Below is a small trained network, with its code and all its weights. Each question gives an input and a class and asks what happens when units are switched off, that is, made to give their printed mean instead of their output.

import numpy as np


def w(rows, s, z=0):
    codes = np.array(rows[::2]) - 128.0
    scale = np.full(codes.shape[1], s)
    scale[-1] = z or s
    return codes * scale


def f(y):
    return y / 2 * (1 + np.tanh(0.7978845608 * (y + 0.044715 * y**3)))


def log_softmax(a):
    a = a - a.max(-1, keepdims=True)
    return a - np.log(np.exp(a).sum(-1, keepdims=True))


def net(x, mask):
    res = np.array(x, float).reshape(1, 7) / 4 @ E
    y = f(res @ A[0][:, :-1].T + A[0][:, -1])
    res = res + np.where(mask, y, B[0][:, -1]) @ B[0][:, :-1]
    return log_softmax(res[-1] @ U[:, :-1].T + U[:, -1])


A, B = {}, {}
E = w([
[79,245,168,85],'x0',
[126,128,131,123],'x1',
[52,67,241,124],'x2',
[253,145,184,98],'x3',
[128,126,125,139],'x4',
[128,138,135,191],'x5',
[132,129,128,137],'x6',
],0.0056)
A[0] = w([
[118,165,133,127,9],'n0',
[150,58,102,134,88],'n1',
[152,153,63,151,86],'n2',
[127,134,139,151,237],'n3',
[181,127,160,103,75],'n4',
[93,52,192,86,84],'n5',
[152,150,52,127,70],'n6',
[233,131,188,95,67],'n7',
[125,112,121,64,220],'n8',
[166,130,148,121,62],'n9',
[148,87,118,133,6],'n10',
[155,47,104,140,47],'n11',
[120,163,134,128,7],'n12',
[113,123,175,167,134],'n13',
[155,25,107,131,62],'n14',
[141,125,80,77,108],'n15',
[121,155,137,125,145],'n16',
[153,149,61,104,42],'n17',
[109,183,145,119,100],'n18',
[155,153,47,92,28],'n19',
[151,177,104,248,112],'n20',
[108,103,194,137,73],'n21',
[94,226,171,103,65],'n22',
[49,120,66,134,62],'n23',
[106,132,109,127,1],'n24',
[84,128,99,150,95],'n25',
[39,103,55,124,78],'n26',
[108,105,198,145,67],'n27',
],0.012,0.0048)
B[0] = w([
[142,230,168,193,92],'n0',
[111,198,55,160,181],'n1',
[137,170,163,40,178],'n2',
[93,65,61,94,254],'n3',
[151,90,166,172,144],'n4',
[101,188,193,3,248],'n5',
[82,159,197,50,180],'n6',
[156,25,213,237,230],'n7',
[120,78,50,73,241],'n8',
[112,106,191,172,111],'n9',
[111,241,186,182,100],'n10',
[87,224,82,186,179],'n11',
[105,217,184,211,89],'n12',
[112,123,133,69,183],'n13',
[110,251,38,193,216],'n14',
[96,106,149,80,149],'n15',
[122,138,91,131,159],'n16',
[130,175,200,58,152],'n17',
[149,193,71,148,171],'n18',
[100,167,219,41,169],'n19',
[100,94,109,42,197],'n20',
[130,184,179,47,179],'n21',
[115,219,11,214,251],'n22',
[198,97,208,198,208],'n23',
[170,210,251,216,83],'n24',
[144,97,164,165,157],'n25',
[187,53,217,201,242],'n26',
[149,190,180,40,180],'n27',
],0.019,0.003)
U = w([
[106,51,87,76,254],'0',
[95,114,177,2,69],'1',
[102,165,37,178,103],'2',
[198,6,206,181,64],'3',
],0.0041,0.0075)

Each question gives the input, the list of numbers given to net, and the class t.
The units are the neurons (one row each of A and B). Each row of codes is followed by its name. A weight is (code - 128) times the scale printed after its matrix; where a second scale follows, it is the last column's (A, B and U).
mask holds one flag per neuron, in row order. A switched-off neuron (its flag False) gives its mean, the last column of its row in B, instead of its output. The means were averaged over made-up inputs and are rounded, as every weight is.
A unit's drop is (log p(t) with every unit on - log p(t) with that unit switched off) / (log p(t) with every unit on - log p(t) with every unit switched off).
The circuit of an input: a set's keep is (log p(t) with only the set's units on - log p(t) with every unit switched off) / (log p(t) with every unit on - log p(t) with every unit switched off). Starting from the 12 units with the biggest drops (on a tie, the unit counted first), units are removed one at a time, each time the one whose removal leaves the highest keep (on an exact tie, the one counted first), for as long as the keep stays at least 0.8.
units of the circuit, in order: the units of the circuit, biggest drop first
k most important neurons: the k neurons with the biggest drops, biggest first
drop when u is switched off: that unit's drop, to one decimal
input [-7,3,-2,0,6,1,-2], class 2: units of the circuit, in order => [n14; n11]
input [-8,1,5,-8,4,-1,3], class 2: units of the circuit, in order => [n14]
input [-2,-8,4,-6,5,5,7], class 3: units of the circuit, in order => [n26; n23]
input [-7,-2,4,-8,1,1,-7], class 3: 4 most important neurons => [n26; n23; n22; n25]
input [5,8,-7,0,-6,-5,-2], class 1: 3 most important neurons => [n19; n17; n6]
input [-8,6,-5,0,0,0,3], class 2: 3 most important neurons => [n14; n11; n1]
input [-6,-3,-1,-3,-8,5,-5], class 2: units of the circuit, in order => [n14; n11]
input [5,1,4,-8,-7,-2,-4], class 3: units of the circuit, in order => [n26; n23]
input [3,-3,2,-4,0,0,7], class 3: units of the circuit, in order => [n14; n26; n23; n5]
input [8,4,6,8,-8,2,0], class 2: 2 most important neurons => [n22; n18]
input [-2,1,-4,-7,5,-1,8], class 3: 2 most important neurons => [n26; n23]
input [-5,-5,4,1,2,-2,2], class 2: units of the circuit, in order => [n14; n11]
input [7,-7,-6,8,-2,0,-7], class 3: 2 most important neurons => [n7; n4]
input [4,-2,7,-1,6,0,-2], class 1: most important neuron => [n5]
input [-7,0,5,0,8,-2,-2], class 2: 3 most important neurons => [n14; n11; n1]
input [5,-2,4,1,6,-3,4], class 2: 2 most important neurons => [n22; n20]
input [4,2,-7,-4,-4,-1,7], class 1: 2 most important neurons => [n19; n6]
input [2,5,0,-6,-8,-1,2], class 3: 2 most important neurons => [n26; n23]
input [-6,3,-8,-7,7,5,4], class 1: drop when n6 is switched off => 0.3
input [8,-3,3,5,-6,-4,4], class 2: drop when n22 is switched off => 0.6
input [-4,8,7,-2,-5,-5,7], class 1: units of the circuit, in order => [n5]
input [7,-3,-2,4,-1,-1,-2], class 2: drop when n22 is switched off => 0.5
input [4,-7,8,-3,8,-3,-5], class 1: drop when n2 is switched off => 0.0
